In the rows, 128 means zero.
Here are made-up elements, facts about them, and rows of numbers that follow some of those facts. Name the element behind each unnamed row.

Facts:
β: refers to; Π: uses; λ: belongs to class
z117	β	z702; z167	β	z260; z167	β	z161
z168	β	z234; z168	β	z685; z180	β	z820
z180	β	z991; z203	β	z693; z203	β	z50
z204	β	z156; z218	β	z24; z218	β	z39
z218	β	z936; z218	β	z130; z247	β	z892
z247	β	z671; z253	β	z233; z253	β	z852
z253	β	z734; z256	β	z874; z256	β	z743
z302	β	z944; z302	β	z391; z302	β	z936
z302	β	z927; z302	β	z259; z393	β	z92
z410	β	z23; z413	β	z111; z413	β	z991
z482	β	z998; z482	β	z954; z482	β	z757
z487	β	z467; z494	β	z431; z494	β	z616
z494	β	z850; z498	β	z153; z498	β	z130
z498	β	z685; z512	β	z610; z512	β	z23
z512	β	z671; z512	β	z409; z544	β	z166
z607	β	z92; z614	β	z57; z614	β	z79
z63	β	z693; z63	β	z537; z655	β	z668
z655	β	z42; z673	β	z525; z673	β	z795
z673	β	z668; z692	β	z503; z696	β	z465
z696	β	z357; z697	β	z743; z697	β	z802
z703	β	z57; z703	β	z668; z703	β	z890
z703	β	z852; z703	β	z475; z713	β	z668
z718	β	z998; z737	β	z278; z737	β	z166
z746	β	z788; z752	β	z827; z752	β	z734
z765	β	z411; z765	β	z537; z765	β	z802
z792	β	z57; z792	β	z259; z808	β	z510
z808	β	z371; z808	β	z467; z808	β	z111
z808	β	z409; z83	β	z23; z83	β	z11
z859	β	z21; z859	β	z644; z859	β	z734
z878	β	z465; z878	β	z702; z878	β	z234
z896	β	z610; z896	β	z391; z916	β	z161
z916	β	z942; z916	β	z537; z94	β	z879
z94	β	z409; z943	β	z321; z117	Π	z795
z117	Π	z391; z140	Π	z795; z140	Π	z892
z140	Π	z743; z166	Π	z39; z166	Π	z357
z166	Π	z268; z166	Π	z100; z166	Π	z445
z166	Π	z613; z21	Π	z592; z21	Π	z890
z23	Π	z777; z23	Π	z168; z23	Π	z644
z23	Π	z280; z234	Π	z278; z234	Π	z868
z234	Π	z100; z234	Π	z808; z234	Π	z259
z24	Π	z970; z24	Π	z697; z24	Π	z336
z24	Π	z599; z257	Π	z244; z257	Π	z772
z257	Π	z760; z338	Π	z253; z338	Π	z79
z393	Π	z592; z409	Π	z244; z409	Π	z734
z409	Π	z802; z410	Π	z167; z410	Π	z244
z411	Π	z544; z413	Π	z83; z419	Π	z512
z419	Π	z599; z431	Π	z664; z431	Π	z519
z431	Π	z808; z434	Π	z696; z434	Π	z487
z471	Π	z970; z471	Π	z927; z471	Π	z692
z482	Π	z510; z482	Π	z244; z482	Π	z79
z482	Π	z609; z482	Π	z795; z482	Π	z607
z482	Π	z156; z489	Π	z465; z489	Π	z612
z489	Π	z802; z489	Π	z445; z503	Π	z614
z503	Π	z671; z503	Π	z644; z503	Π	z445
z507	Π	z167; z507	Π	z211; z507	Π	z260
z507	Π	z63; z507	Π	z673; z507	Π	z110
z513	Π	z204; z513	Π	z268; z513	Π	z607
z513	Π	z50; z513	Π	z973; z552	Π	z592
z552	Π	z260; z552	Π	z808; z552	Π	z110
z552	Π	z685; z57	Π	z167; z57	Π	z261
z668	Π	z757; z668	Π	z802; z672	Π	z332
z672	Π	z715; z672	Π	z211; z686	Π	z512
z686	Π	z390; z686	Π	z760; z686	Π	z868
z686	Π	z743; z693	Π	z970; z693	Π	z610
z693	Π	z519; z693	Π	z92; z706	Π	z510
z706	Π	z772; z706	Π	z827; z706	Π	z746
z706	Π	z673; z713	Π	z467; z713	Π	z63
z713	Π	z613; z718	Π	z603; z718	Π	z519
z718	Π	z734; z737	Π	z167; z737	Π	z777
z740	Π	z970; z740	Π	z715; z740	Π	z42
z740	Π	z603; z788	Π	z664; z788	Π	z936
z788	Π	z435; z788	Π	z868; z788	Π	z616
z791	Π	z890; z791	Π	z445; z794	Π	z167
z794	Π	z795; z794	Π	z612; z794	Π	z936
z820	Π	z703; z820	Π	z371; z820	Π	z610
z820	Π	z852; z826	Π	z218; z826	Π	z371
z826	Π	z512; z826	Π	z63; z826	Π	z537
z826	Π	z616; z850	Π	z261; z850	Π	z777
z878	Π	z944; z878	Π	z50; z879	Π	z874
z879	Π	z259; z889	Π	z332; z889	Π	z512
z889	Π	z302; z889	Π	z854; z89	Π	z715
z896	Π	z696; z896	Π	z204; z896	Π	z465
z896	Π	z801; z896	Π	z336; z896	Π	z544
z916	Π	z970; z916	Π	z260; z916	Π	z448
z916	Π	z765; z935	Π	z475; z935	Π	z854
z935	Π	z973; z94	Π	z153; z94	Π	z302
z94	Π	z395; z94	Π	z734; z942	Π	z203
z942	Π	z83; z943	Π	z39; z943	Π	z927
z954	Π	z510; z954	Π	z11; z954	Π	z685
z998	Π	z777; z998	Π	z752; z998	Π	z156
z998	Π	z685; z100	λ	c; z11	λ	a
z110	λ	b; z111	λ	a; z117	λ	a
z130	λ	b; z140	λ	a; z153	λ	a
z156	λ	a; z161	λ	a; z166	λ	c
z167	λ	b; z168	λ	a; z180	λ	a
z203	λ	c; z204	λ	a; z21	λ	c
z211	λ	b; z218	λ	a; z23	λ	a
z233	λ	b; z234	λ	a; z24	λ	b
z244	λ	b; z247	λ	c; z253	λ	a
z256	λ	a; z257	λ	a; z259	λ	a
z260	λ	b; z261	λ	a; z268	λ	c
z278	λ	b; z280	λ	a; z302	λ	c
z321	λ	c; z332	λ	b; z336	λ	b
z338	λ	c; z357	λ	a; z371	λ	a
z39	λ	a; z390	λ	c; z391	λ	a
z393	λ	c; z395	λ	a; z409	λ	a
z410	λ	a; z411	λ	c; z413	λ	a
z419	λ	c; z42	λ	a; z431	λ	a
z434	λ	a; z435	λ	c; z445	λ	a
z448	λ	a; z465	λ	a; z467	λ	a
z471	λ	b; z475	λ	a; z482	λ	a
z487	λ	c; z489	λ	a; z494	λ	b
z498	λ	a; z50	λ	c; z503	λ	a
z507	λ	a; z510	λ	a; z512	λ	a
z513	λ	b; z519	λ	b; z525	λ	a
z537	λ	a; z544	λ	a; z552	λ	c
z57	λ	c; z592	λ	a; z599	λ	b
z603	λ	c; z607	λ	b; z609	λ	b
z610	λ	a; z612	λ	b; z613	λ	a
z614	λ	b; z616	λ	b; z63	λ	a
z644	λ	a; z655	λ	b; z664	λ	b
z668	λ	a; z671	λ	b; z672	λ	a
z673	λ	a; z685	λ	a; z686	λ	a
z692	λ	a; z693	λ	b; z696	λ	a
z697	λ	b; z702	λ	a; z703	λ	a
z706	λ	b; z713	λ	b; z715	λ	c
z718	λ	a; z734	λ	a; z737	λ	b
z740	λ	a; z743	λ	c; z746	λ	b
z752	λ	a; z757	λ	c; z760	λ	a
z765	λ	a; z772	λ	b; z777	λ	c
z788	λ	a; z79	λ	b; z791	λ	c
z792	λ	a; z794	λ	a; z795	λ	c
z801	λ	c; z802	λ	a; z808	λ	c
z820	λ	b; z826	λ	c; z827	λ	a
z83	λ	a; z850	λ	a; z852	λ	c
z854	λ	a; z859	λ	a; z868	λ	b
z874	λ	b; z878	λ	a; z879	λ	a
z889	λ	a; z89	λ	a; z890	λ	a
z892	λ	a; z896	λ	a; z916	λ	a
z92	λ	a; z927	λ	a; z935	λ	c
z936	λ	a; z94	λ	a; z942	λ	b
z943	λ	b; z944	λ	c; z954	λ	c
z970	λ	b; z973	λ	b; z991	λ	a
z998	λ	b

Known rows:
[135 156 106 118 107  86 110  89  92 152  97 125 157 114 152 114  91 138
 138  72  98 134 146  93 132 155  98 103 199  91 158 115 129  77 112 104
 120]: z757
[139 192 154 103 119  88  88  85 111 119  93 118 160  84 155 125  77 140
 143 121 101 113 133  85 112 201  78  78 202  76 157 140 130  73 153 144
 132]: z734
[114 165 118 118 117  64  87  46 118  99  68 112 168 102 153  98  90 163
 139 113  87 132 106 103 138 182  85 125 180 102 172 139 139  68 141 137
 144]: z79
[134 173 136 116 122  91 100 108 108 121 100 123 132 107 136 120  88 127
 126  87  62 131 127  95 110 177  87  92 179  98 156 122 125  98 142 127
 126]: z395
[125 162 102 110 134  73 118  68 102 137  95 121 170 104 134 126  94 123
 138  61  90 133 134 107 137 150  98 134 185  97 174 128 125  83 136 117
 139]: z777
[121 146 111 124  98 105 101 138  94 147  88 120 132 124 152  66  88 141
 129  76  94 146 135 112 124 156 111 100 195 120 145 113 125  91 106 109
 115]: z935
[143 162 130 120 126  58 112 111  96 125 104 142 141  97 153  80 109 120
 136  63  83 132 146  95 127 159  96 100 211  81 163 118 136  82 144 138
 113]: z603
[113 173 143  76 116 134 109  63 137 141  72  99 136 134 129 143 103 113
 126  92 118 148 119 136 123 105 120  92 205 102 126 131 117 111 105 108
 123]: z23
[134 133 107 131 132  60  95  67  75 125  85 133 148 112 162 138  89 162
 158  72  82 137 138  96 131 185 111 109 189 106 167 115 133  96 148 130
 132]: z743
[105 160 158 126 160  43 121  55 133 103  65 114 148 130 133 141  96 150
 159  92  67 150 121  90 118 162 104 128 141 107 163 155 109 109 167 128
 127]: z936
[137 178 132 118 143  96  87  97 113 137  86 109 132 130 127 146  88 124
 131  61  76 118 128 105 108 148 102 103 135  85 170 122 116 102 141 100
 125]: z613
[133 173 118 100 107 108  88 126 102 162  72 119 162 134 164 111  96 122
 144  81 138 146 141 110 130 132 120 101 189  96 153 132 118  87 107 110
 111]: z21
[122 179 131  92 118 123  95 121 109 136 102 111 113 120 121  97  78 109
  96  58  82 131 117 135 112 141 109  91 173  99 143 113 128 111 113 108
 129]: z413
[114 159 136  85 125  92 115  31 120 105 114 102 142  87 122 146  72 129
 128  80  77 118 117 124 130 162  94  85 197  85 136 122 135  90 140 127
 156]: z510
[108 146 114 115 130  72 106  99 110 130  99 113 125 116 136  63  92 118
 113  42  99 122 127 127 128 136 122 103 182 105 156 122 127 100 125 110
 123]: z247
[129 152 116 120 107 127  93 117  99 178  71 121 138 150 159 115 104 131
 144  69 124 151 145 113 124 114 126 101 178  99 147 114 114  93  78  83
  94]: z166
[138 175 123 119 131  65 100  74 108 107  85 134 159 120 146 129 112 115
 125  74  86 148 114 115 137 146  90 128 157  88 177 129 140  79 133 134
 131]: z110
[114 152 138 114 129  93 103  26 124 126  68 110 130 123 138 119 114 131
 123  72  78 130 120 124 136  98  97 103 178  77 153 131 140  91 112 100
 112]: z671
[133 160 154 103 137  96  98  64 117 133  90 113 126 114 125 151  79 120
 125  66  97 117 129 116 119 131 106  78 165  65 141 126 129  96 128 107
 119]: z467
[132 157  99 123 127  71 101 118  89 141  89 132 131 124 147  88 109 132
 124  53  82 116 126 109 121 170 111 118 193 112 180 107 132  98 154 108
 132]: z203
[130 160 102  92 104 101 117 113  95 142  95 126 166 127 158 114  94 119
 143  83 126 179 133 116 137 144 107 107 206 116 144 116 125  90  93 113
 128]: z954

Rows to name:
No name comes twice in this set of rows, the named rows included.
[135 144  97 118 103 107  95 104  89 164  67 129 126 123 162 106 130 150
 140  75  98 126 140  98 118 167 111  97 235 123 151  92 131  97 125 100
 121] -> z411
[157 195 127 108 146  76  95 126 104 120  88 138 119 123 129 131 140 108
 114  59  91 117 119 114  97 180  98 109 194 115 180 107 120 116 176 128
 137] -> z765
[113 163 142 101 112 108  97 130 120 122 100 113  98 122 125  74  76 112
  95  72  90 138 113 141 115 146 107  82 181 112 132 115 131 116 110 117
 119] -> z94
[160 171 124 111 140  54 102  61 105 111  84 146 151 117 152 145 146 129
 136  80  85 140 121 108 133 153  93 117 189  88 173 122 143  87 147 134
 126] -> z260
[130 144 101 127 111  80 100  67  86 152  73 123 134 104 151 114 108 157
 144  76  67 114 139  92 121 180  96 104 215 108 162 106 130  87 134 102
 129] -> z50
[ 99 167 137 115 116 128 102 121 141 140  68  93  93 126 128  48 108 128
  94  88  76 129 114 131 105 143 106  97 182 117 141 127 114 115 127  98
 111] -> z896
[105 165 130  86 128 103 106  98 120 114  98 103 132 122 124 100  87 116
 115  79 101 145 101 136 121 158 107 104 185 121 142 128 123 115 124 126
 140] -> z410
[125 177 130 114 144  64 149  58 141 122  98 128 176 114 132 152 107 113
 158  88  73 157 122  84 115 148  81 130 169 104 170 149 107  89 135 119
 136] -> z685
[128 166 142 133 131  67 133  97 132 118  92 133 141 110 140 105 107 131
 140  98  45 147 132  79 101 159  78 108 179 106 161 139 118  94 145 126
 118] -> z153
[120 153  98 104  92  94 108 118  91 145  98 121 154 121 153  86  88 130
 132  79 105 151 130 115 133 152 108 112 198 121 148 119 127  94 103 110
 134] -> z338
[156 164 127 107 106  93  87 125 110 126  66 146 116 139 178 109 156 125
 130  94 120 162 122 115 124 139 102  92 223 117 145  98 147 102 121 130
 104] -> z693
[158 203 121  94 127 112  92 168 112 138  87 140 120 145 139 117 145  95
 107  70 110 154 116 130  95 163 113 109 199 135 162 103 116 127 142 127
 129] -> z916
[100 141 130 137 130  57 122  58 119 126  61 110 139 114 149  66 105 164
 153  79  76 128 136  91 128 155 105 129 194 106 163 143 123  91 156 113
 115] -> z944
[133 175 121 133 113 101 128  81 128 163  85 120 146 110 134 133 100 135
 137  96  48 130 139  79 102 152  68 104 173  91 158 130 107  81 105  87
 119] -> z465

The same elements again, as new rows of numbers:
Some rows with their names:
[170 133  83 117 126 101 116 157 107 115 151 129  85 119 140 153  99  77
 123 193 110  85 134 167 131 104  92 155  73 125 128 141 173 125]: z890
[184 149 130 127 182 124 107 117 113 101 107 153 121 146 160 113 109 135
 130 156 113 120  94 176 157 110 171 158 113 154  99 113 130 147]: z467
[137 153  52 137 107  93 130 150 121 112 118 130 109 119 117 124  83  98
 127 151  89 109 108 154 110 138 112 128 140 129 117 115 167 130]: z42
[138 159  75 115 119 126 116 160 111 118 126 153  98 129 140 125  92 106
 131 129 101 117 136 159 112 117  63 126  79 113 127 158 156 149]: z475
[155 135 146 174 153 125 111 138 107  82 123 104 164 181 127  75 116 134
 116 119 104 106  74 115 146  95 151 117 121 132 102 148 112 140]: z413
[135 157 100 119 135 149  94 116 117  67 125 132 151 177 132  89 138 119
 131 104 116  90 154 153 124 101  76 127  89 102 147 107  86 143]: z204
[183 162 106  91 156  76 109 156 107 127 120 146 101 107 183 170 151  96
 113 138 128 106 119 180 128 122 124 153  69 144 113 142 166 147]: z259
[147 155 115 150 159 112  87 131 116  78 121 102 166 153 162  91 140 116
 124 150  91  91 108 151 142  87 125 132  91 160 119 119  92 127]: z83
[172 123 192 150 108 108 145 138 107 120 129  99 131 152 102 117  89 105
 123 112 148 104  44  88 156 132 172 115 140 113 108 149 163 124]: z507
[152 147  85 116 131  94 135 133 116 104 118 135 123 130 116 114  82 107
 130 130 125 113 116 164 136 172 159 137 154 129 135  93 150 137]: z92
[181 124 131  96 146  99 100 129 123  92 142 137 112 153 140 135 128 131
 103 117 176  74 140 192 150 138 134 157 108  97 146  93 102 148]: z357
[126 138 112 127 116 114  81 129 131  76 149  93 178 158 117  91 155 125
 113  94 140  67 145 172 126 120  81 125 114  87 160  97  85 136]: z696
[120 151 105 109 103 111 107 138 121 129 110 175  75  88 140 114 151 141
 103 136 117 126 129 112 102  41  77 135  83 132 142 111 169  72]: z79
[108 132  96 158  94 106 137 188 112  81 148 134 115 108 134 124 134 138
 104 156 125  93 101  66  90  52  72 134 115 105 139 138 132  80]: z655
[166 132 107  85 150  97 117 157 146  69 109 187  87  91 162 118 119 152
  77 121 156 129 126 108 110 104 133 148 147 152 120  78 123  93]: z616
[123 137 151 120 106 126 126 124 134 106 113 170 103 113 126  86 163 160
 100 118 153 129 115  93 118  52 115 131 102 132 142  70 128  72]: z609
[156 114 130 141 117 100 154 196  89  69 142 136  87 123 135 168 123 136
  83 137 142 115  71  49 101  61  96 135 129  92 129 174 154 117]: z713
[140 138 111 168 122  95 167 150  81  78 133 134 138 124  95 137 132 140
 111 122 149 110  67  68 105  90 147 130 187  95 159  98 124 117]: z471
[188 138 128 103  71 108 113 106 148 110 115 124 102 139 144  84 140 142
 143 179 105  97 132 144 118  77 148 159  78 101 123  59 107  43]: z777
[184 153 131 154 110 101 147 132 115  75 106 105 160 178 161  98 174 161
 146 132  68 121  88 121 109  65 154 136  98 107 105 118  87  91]: z247
[202 162 137  69 107 124 156 115 136  99  45 179  91 116 167 122 144 111
 161 121 107 148 165 108 107 141 138 140 100 112 137  88 116  64]: z743

Which element is each row?
No name comes twice in this set of rows, the named rows included.
[173 153 120 114  95 127 163 130 137  64  88  95 163 148 143 130 169 113
 162 146 100 109 154  91 109 109 134 123 106  94 151  93  70  58] -> z203
[162 126 113 119 118 128 105 129 110 117 150 129  86 139 128 119  79 106
 126 194 134  84 133 160 163  97  98 156  95 104 142 121 155 107] -> z644
[144 125 101 147 109  95 123 171 110  82 163 120 114 112 145 158 174 129
  84 181 129  84 108 100 103  38  69 143  80 108 154 121 125  81] -> z614
[150 149 106 118 117 121 129 157  95 119 129 128  97 133 119 125  88 109
 127 146 117 122 111 139 132 107 110 123 104 107 122 148 171 144] -> z525
[241 138 153 134  98 128 168 134  81  85 115 150  84 172 120 171 142 168
 145 138 153 133  99 114 125 120 166 168 155  25 137 138 125 130] -> z166
[136 119 193 158  90 123 158 137 105 123 119 151 115 122 108 117 135 155
 100  96 164 134  56  52 114  56 150 114 147 111 124 112 162  92] -> z706
[134 118 127 139 107 129 120 168 111  70 154 101 138 154 127 105  92  98
 114 132 104  86 112 109 132 104  90 109 101 109 116 161 130 116] -> z859
[152 163 141 114 157 127  97 111 113 120  86 169 119 136 165  93 125 124
 129 112 121 132 102 161 139  99 140 130  86 159  99 125 139 137] -> z892
[141 123 150 119  89  68  81 121 134 126 159  68 169 157 122 113 171 116
 100 119 165  50 118 173 137 109 133 144  92 114 143  96 102  90] -> z168
[136 114 121 139 120 117 125 151 127  52 147 135 136 130 128 110 142 147
  88 119 146  97 104  71 121  61 117 127 135 115 146  96 102  82] -> z494
[163 164 130  81 132  68  96 131 121 147 108 141 112  99 183 148 175 109
 114 107 135 104 109 187 120 129 131 142  65 160 115 121 154 123] -> z936
[207 120 185 105 134  67 120 161 102 123 138 127 113 151 132 168 145 131
  97  61 204  93  80 148 138 170 165 141 151  92 116 146 149 163] -> z234
[170 168 168 160 154 151 129 102  79 130  89 167 130 155 116  96 128 153
 145 101 106 155  52 135 146  92 168 133 118 136 104 143 167 177] -> z409
[193 160 190 177 150 137 139 103  62 155 110 127 124 151 104 135 131 137
 143 152 137 115  42 150 165  71 173 156 116 122 113 144 168 163] -> z23
[148 128 170 147 107 104 100 136 119  98 150  85 174 182 113 112 167 138
 102  53 167  76 103 122 121 123 109  93 119  80 145 138 103 155] -> z878

